Here is a tiny trained network, its code and every weight. The questions are about switching its units off for an input and a target symbol, where a switched-off unit gives its printed mean instead of its output.

import numpy as np


def w(rows, s, z=0):
    codes = np.array(rows[::2]) - 128.0
    scale = np.full(codes.shape[1], s)
    scale[-1] = z or s
    return codes * scale


def norm(h):
    return h / np.sqrt((h * h).mean(-1, keepdims=True) + 1e-5)


def f(y):
    return np.maximum(y, 0)


def softmax(a):
    e = np.exp(a - a.max(-1, keepdims=True))
    return e / e.sum(-1, keepdims=True)


def log_softmax(a):
    a = a - a.max(-1, keepdims=True)
    return a - np.log(np.exp(a).sum(-1, keepdims=True))


def net(x, mask):
    ids = ['ΘΛβδζηστφψ'.index(c) for c in x.split()]
    T = len(ids)
    res = E[ids] + P[:T]
    u = 0
    for l in range(2):
        r = norm(res)
        for j in range(3):
            rows = slice(3 * j, 3 * j + 3)
            q, k, v = (r @ M[l][rows].T for M in (Q, K, V))
            z = softmax(np.where(np.tri(T) > 0, q @ k.T / 3**0.5, -1e9)) @ v
            o = O[l][rows]
            res = res + np.where(mask[u + j], z, o[:, -1]) @ o[:, :-1]
        u += 3
        y = f(norm(res) @ A[l][:, :-1].T + A[l][:, -1])
        res = res + np.where(mask[u : u + 8], y, B[l][:, -1]) @ B[l][:, :-1]
        u += 8
    return log_softmax(norm(res)[-1] @ U[:, :-1].T + U[:, -1])


Q, K, V, O, A, B = {}, {}, {}, {}, {}, {}
E = w([
[120,72,138,118,163,166,115,148,203,170,210],'Θ',
[46,30,150,94,172,112,127,226,142,149,126],'Λ',
[101,95,152,67,154,54,143,71,112,33,166],'β',
[51,125,106,147,99,68,131,108,117,69,224],'δ',
[127,188,89,121,180,58,108,107,144,190,180],'ζ',
[100,100,74,120,121,96,100,51,94,220,121],'η',
[129,104,35,134,171,98,104,162,116,116,87],'σ',
[122,90,124,175,175,124,62,130,82,86,83],'τ',
[177,148,190,171,102,72,107,158,108,205,119],'φ',
[113,172,109,178,73,117,253,108,142,130,155],'ψ',
],0.016)
P = w([
[13,120,178,41,76,128,60,194,249,167,138],'0',
[29,89,102,133,142,10,79,140,158,172,184],'1',
[89,93,91,170,133,11,97,130,98,196,194],'2',
[115,111,83,155,210,86,135,100,65,153,143],'3',
[190,126,52,219,179,48,170,74,11,184,138],'4',
[255,147,47,217,163,99,197,50,22,148,97],'5',
],0.0086)
Q[0] = w([
[173,179,88,192,145,93,140,43,84,152,136],'0.h0',
[162,71,124,176,167,121,129,84,81,163,195],'0.h0',
[63,53,86,70,201,110,59,98,126,147,136],'0.h0',
[146,108,96,175,131,119,114,143,85,191,84],'0.h1',
[115,123,173,105,135,137,132,148,152,106,145],'0.h1',
[125,64,78,209,214,24,210,153,67,210,234],'0.h1',
[150,136,162,81,128,240,137,144,243,137,165],'0.h2',
[183,184,129,141,72,254,144,124,180,111,86],'0.h2',
[85,132,146,180,126,80,196,151,107,178,173],'0.h2',
],0.061)
K[0] = w([
[183,173,72,131,169,148,126,78,89,79,42],'0.h0',
[192,86,150,151,167,159,129,94,66,140,88],'0.h0',
[111,35,68,164,198,100,72,192,89,148,106],'0.h0',
[169,157,101,157,87,186,182,136,129,153,84],'0.h1',
[98,134,115,141,152,109,109,124,119,105,176],'0.h1',
[185,155,80,173,138,91,212,62,55,57,133],'0.h1',
[79,87,155,69,152,173,148,126,204,98,208],'0.h2',
[56,149,144,100,134,94,135,111,126,3,127],'0.h2',
[167,143,166,141,143,145,209,112,150,159,147],'0.h2',
],0.057)
V[0] = w([
[143,86,183,83,127,112,237,144,153,115,158],'0.h0',
[99,127,20,117,140,106,196,209,131,168,75],'0.h0',
[150,2,116,204,169,106,124,155,66,89,84],'0.h0',
[76,78,147,204,90,205,194,190,143,164,96],'0.h1',
[70,128,105,118,87,111,216,58,40,104,128],'0.h1',
[124,93,126,48,110,123,132,86,130,175,40],'0.h1',
[172,135,254,93,114,75,131,142,96,133,82],'0.h2',
[84,191,126,101,92,92,119,183,134,27,85],'0.h2',
[102,9,116,57,70,168,108,92,116,58,123],'0.h2',
],0.053)
O[0] = w([
[126,108,197,190,99,64,146,139,55,201,119,54],'0.h0',
[117,68,15,176,146,119,210,184,124,121,77,210],'0.h0',
[96,107,117,70,167,187,69,156,30,96,19,254],'0.h0',
[67,232,184,160,56,252,120,151,126,149,121,51],'0.h1',
[10,91,145,67,61,104,179,58,130,83,148,237],'0.h1',
[79,103,117,86,109,83,94,120,210,191,46,75],'0.h1',
[88,193,217,22,149,129,154,177,181,130,132,89],'0.h2',
[80,199,122,129,43,68,100,195,134,37,81,47],'0.h2',
[106,56,173,190,161,167,16,114,179,98,39,36],'0.h2',
],0.023,0.053)
A[0] = w([
[135,164,141,29,202,226,1,114,104,52,95,106],'0.n0',
[131,72,213,124,156,105,86,121,56,118,146,88],'0.n1',
[91,42,133,143,163,131,198,56,185,209,108,62],'0.n2',
[94,187,248,105,77,216,75,144,39,153,75,107],'0.n3',
[115,148,173,110,109,83,125,95,90,179,202,115],'0.n4',
[122,220,169,32,165,164,138,156,149,175,179,36],'0.n5',
[99,149,222,103,135,181,90,214,69,169,36,86],'0.n6',
[140,138,72,176,83,127,35,27,137,102,177,2],'0.n7',
],0.033,0.0076)
B[0] = w([
[167,244,61,118,3,90,109,85,73,200,146,252],'0.n0',
[142,112,109,85,122,101,161,34,131,131,78,171],'0.n1',
[104,115,151,96,115,231,92,127,93,208,208,223],'0.n2',
[103,59,189,175,207,79,145,199,106,102,238,160],'0.n3',
[119,151,83,127,91,84,150,163,74,79,106,191],'0.n4',
[194,90,234,66,121,195,153,209,116,84,114,197],'0.n5',
[74,148,34,88,248,90,116,153,73,144,205,165],'0.n6',
[84,112,153,84,195,207,146,171,161,23,186,164],'0.n7',
],0.029,0.028)
Q[1] = w([
[157,152,146,202,143,81,41,119,204,123,109],'1.h0',
[126,188,191,98,116,99,124,153,201,121,132],'1.h0',
[158,129,119,92,107,103,104,103,32,94,92],'1.h0',
[110,79,45,29,114,188,173,111,44,139,179],'1.h1',
[71,219,131,168,87,175,119,147,194,69,79],'1.h1',
[86,199,79,93,124,122,87,111,133,115,152],'1.h1',
[138,65,80,39,140,177,158,114,2,177,212],'1.h2',
[198,142,172,132,175,209,96,193,143,174,129],'1.h2',
[141,156,90,103,92,158,144,115,72,121,116],'1.h2',
],0.064)
K[1] = w([
[145,110,115,89,125,153,202,106,60,136,134],'1.h0',
[104,109,65,137,118,125,117,76,101,167,145],'1.h0',
[76,145,146,176,109,147,109,160,182,148,145],'1.h0',
[127,144,156,205,151,78,56,179,252,129,113],'1.h1',
[197,63,156,123,166,122,139,116,40,144,68],'1.h1',
[128,108,128,95,107,107,141,109,143,117,88],'1.h1',
[153,126,157,220,106,95,80,169,255,161,100],'1.h2',
[160,25,108,145,127,141,131,94,135,146,55],'1.h2',
[72,154,134,157,180,112,123,159,156,149,141],'1.h2',
],0.074)
V[1] = w([
[181,183,123,47,169,120,85,164,88,119,86],'1.h0',
[123,144,124,147,183,86,90,55,70,138,213],'1.h0',
[24,117,184,116,107,76,115,153,101,185,95],'1.h0',
[195,109,150,56,154,103,109,126,202,222,151],'1.h1',
[120,138,174,37,128,191,81,117,134,16,176],'1.h1',
[146,53,135,123,253,43,176,153,131,66,127],'1.h1',
[191,162,207,207,48,96,102,126,123,133,58],'1.h2',
[88,82,73,165,123,139,37,81,184,122,75],'1.h2',
[145,137,64,71,54,38,139,82,156,112,133],'1.h2',
],0.047)
O[1] = w([
[195,178,96,87,208,152,154,182,147,74,149,88],'1.h0',
[103,122,131,118,197,155,142,67,61,144,177,128],'1.h0',
[33,158,41,119,151,125,69,186,158,163,125,5],'1.h0',
[135,93,1,252,125,134,142,128,152,119,162,146],'1.h1',
[114,188,151,177,210,21,181,63,95,124,64,148],'1.h1',
[171,102,160,206,142,139,7,161,38,153,80,194],'1.h1',
[48,91,105,105,163,179,173,161,156,47,89,159],'1.h2',
[158,86,184,139,53,92,210,221,83,142,115,171],'1.h2',
[147,59,173,166,188,160,196,113,164,214,107,98],'1.h2',
],0.024,0.018)
A[1] = w([
[117,14,107,116,112,100,70,152,156,28,188,86],'1.n0',
[146,154,159,44,102,121,66,49,101,102,178,114],'1.n1',
[189,111,219,119,87,151,115,190,182,154,87,2],'1.n2',
[99,180,155,128,253,126,164,129,169,106,215,50],'1.n3',
[178,122,166,56,214,151,93,127,132,176,26,232],'1.n4',
[197,93,87,163,178,45,52,129,166,158,126,96],'1.n5',
[131,130,117,195,167,199,140,193,172,89,84,96],'1.n6',
[49,69,175,107,159,77,86,102,129,143,105,75],'1.n7',
],0.042,0.007)
B[1] = w([
[76,144,255,148,152,109,105,137,102,122,123,246],'1.n0',
[136,197,114,150,127,154,136,54,187,101,140,251],'1.n1',
[74,134,49,162,194,104,157,101,118,143,86,163],'1.n2',
[176,77,92,125,59,150,138,105,113,126,22,210],'1.n3',
[174,80,143,84,163,81,52,152,202,129,128,223],'1.n4',
[90,167,119,88,138,95,165,142,184,203,139,180],'1.n5',
[213,103,139,79,110,180,143,82,97,109,94,169],'1.n6',
[104,81,86,105,117,207,119,122,99,96,184,197],'1.n7',
],0.045,0.026)
U = w([
[84,152,151,174,85,182,164,118,95,42,152,242],'Θ',
[112,210,111,101,136,124,21,164,67,161,168,5],'Λ',
[83,83,107,172,211,115,127,229,84,135,82,161],'β',
[102,115,216,124,183,32,112,53,104,101,89,206],'δ',
[176,78,142,162,174,180,107,80,136,183,194,7],'ζ',
[122,149,102,181,80,50,175,117,110,176,178,106],'η',
[230,123,235,89,57,164,128,205,146,135,97,106],'σ',
[182,176,118,72,215,91,203,164,180,131,173,199],'τ',
[162,153,35,118,113,131,99,91,124,110,2,77],'φ',
[40,99,152,80,125,165,101,110,224,181,108,117],'ψ',
],0.0084,0.0024)

Each question gives the input, a string of symbols that net reads in full, and the target symbol t.
The units are the heads (3 rows each of Q, K, V and O) and the neurons (one row each of A and B). Each row of codes is followed by its name. A weight is (code - 128) times the scale printed after its matrix; where a second scale follows, it is the last column's (O, A, B and U).
mask holds one flag per unit, layer by layer, with each layer's heads first. A switched-off unit (its flag False) gives its mean, the last column of its rows in O or B, instead of its output. The means were averaged over made-up inputs and are rounded, as every weight is.
A unit's drop is (log p(t) with every unit on - log p(t) with that unit switched off) / (log p(t) with every unit on - log p(t) with every unit switched off).
The circuit of an input: a set's keep is (log p(t) with only the set's units on - log p(t) with every unit switched off) / (log p(t) with every unit on - log p(t) with every unit switched off). Starting from the 12 units with the biggest drops (on a tie, the unit counted first), units are removed one at a time, each time the one whose removal leaves the highest keep (on an exact tie, the one counted first), for as long as the keep stays at least 0.8.
units of the circuit, in order: the units of the circuit, biggest drop first
k most important neurons: the k neurons with the biggest drops, biggest first
k most important neurons of layer l: the k neurons of layer l with the biggest drops, biggest first
heads that matter: for each layer, one digit per head in row order, 1 if its drop is at least 0.15 and else 0, layers parted by /
input η τ ψ φ δ τ, target τ: units of the circuit, in order : (0.h2)
input Θ Θ φ Θ Θ, target ζ: heads that matter : 101 / 000
input σ β η Λ τ, target σ: heads that matter : 001 / 111
input δ Θ Λ, target δ: heads that matter : 111 / 010
input Λ ψ η, target Λ: heads that matter : 111 / 111
input ψ φ σ, target ψ: heads that matter : 101 / 111
input δ Λ δ, target δ: units of the circuit, in order : (0.h2, 1.h1)
input δ ζ β φ σ, target τ: heads that matter : 011 / 000
input Λ σ δ φ, target Λ: units of the circuit, in order : (1.h2, 0.h1)
input τ Θ σ β, target β: 2 most important neurons of layer 1 : (1.n1, 1.n0)
input β φ δ δ ζ τ, target β: heads that matter : 011 / 111
input Θ η φ δ, target Θ: heads that matter : 110 / 001
input η δ ψ ζ, target η: units of the circuit, in order : (1.h2, 0.h2)
input β ψ δ Λ τ, target β: units of the circuit, in order : (0.h1, 1.h1)
input σ β δ, target σ: units of the circuit, in order : (1.h1, 0.h2, 1.h2)
input σ σ δ, target σ: units of the circuit, in order : (1.h1, 1.h2, 0.h2)
input φ Λ τ Λ η Θ, target ζ: heads that matter : 001 / 000
input Λ δ ζ δ Θ φ, target Λ: units of the circuit, in order : (0.h1, 1.h2)
input τ β δ τ η τ, target τ: units of the circuit, in order : (1.h0, 0.n0, 0.h2)
input ζ η τ Θ η Λ, target ζ: units of the circuit, in order : (0.h2)
input δ τ η φ σ, target τ: heads that matter : 011 / 000
input ζ δ δ η σ, target ζ: units of the circuit, in order : (1.h2)
input σ φ η Λ, target σ: heads that matter : 000 / 010
input δ δ η σ τ φ, target δ: heads that matter : 101 / 110
input β ψ τ ζ Λ β, target β: 2 most important neurons : (1.n7, 1.n1)
input ψ ψ δ, target Θ: heads that matter : 110 / 000
input Λ σ δ δ δ β, target δ: units of the circuit, in order : (0.h1)
input η τ η δ, target η: units of the circuit, in order : (1.h2, 0.h1)
input σ φ ψ φ β, target σ: units of the circuit, in order : (0.h2, 0.h0, 0.n5)
input δ β δ, target δ: heads that matter : 101 / 010
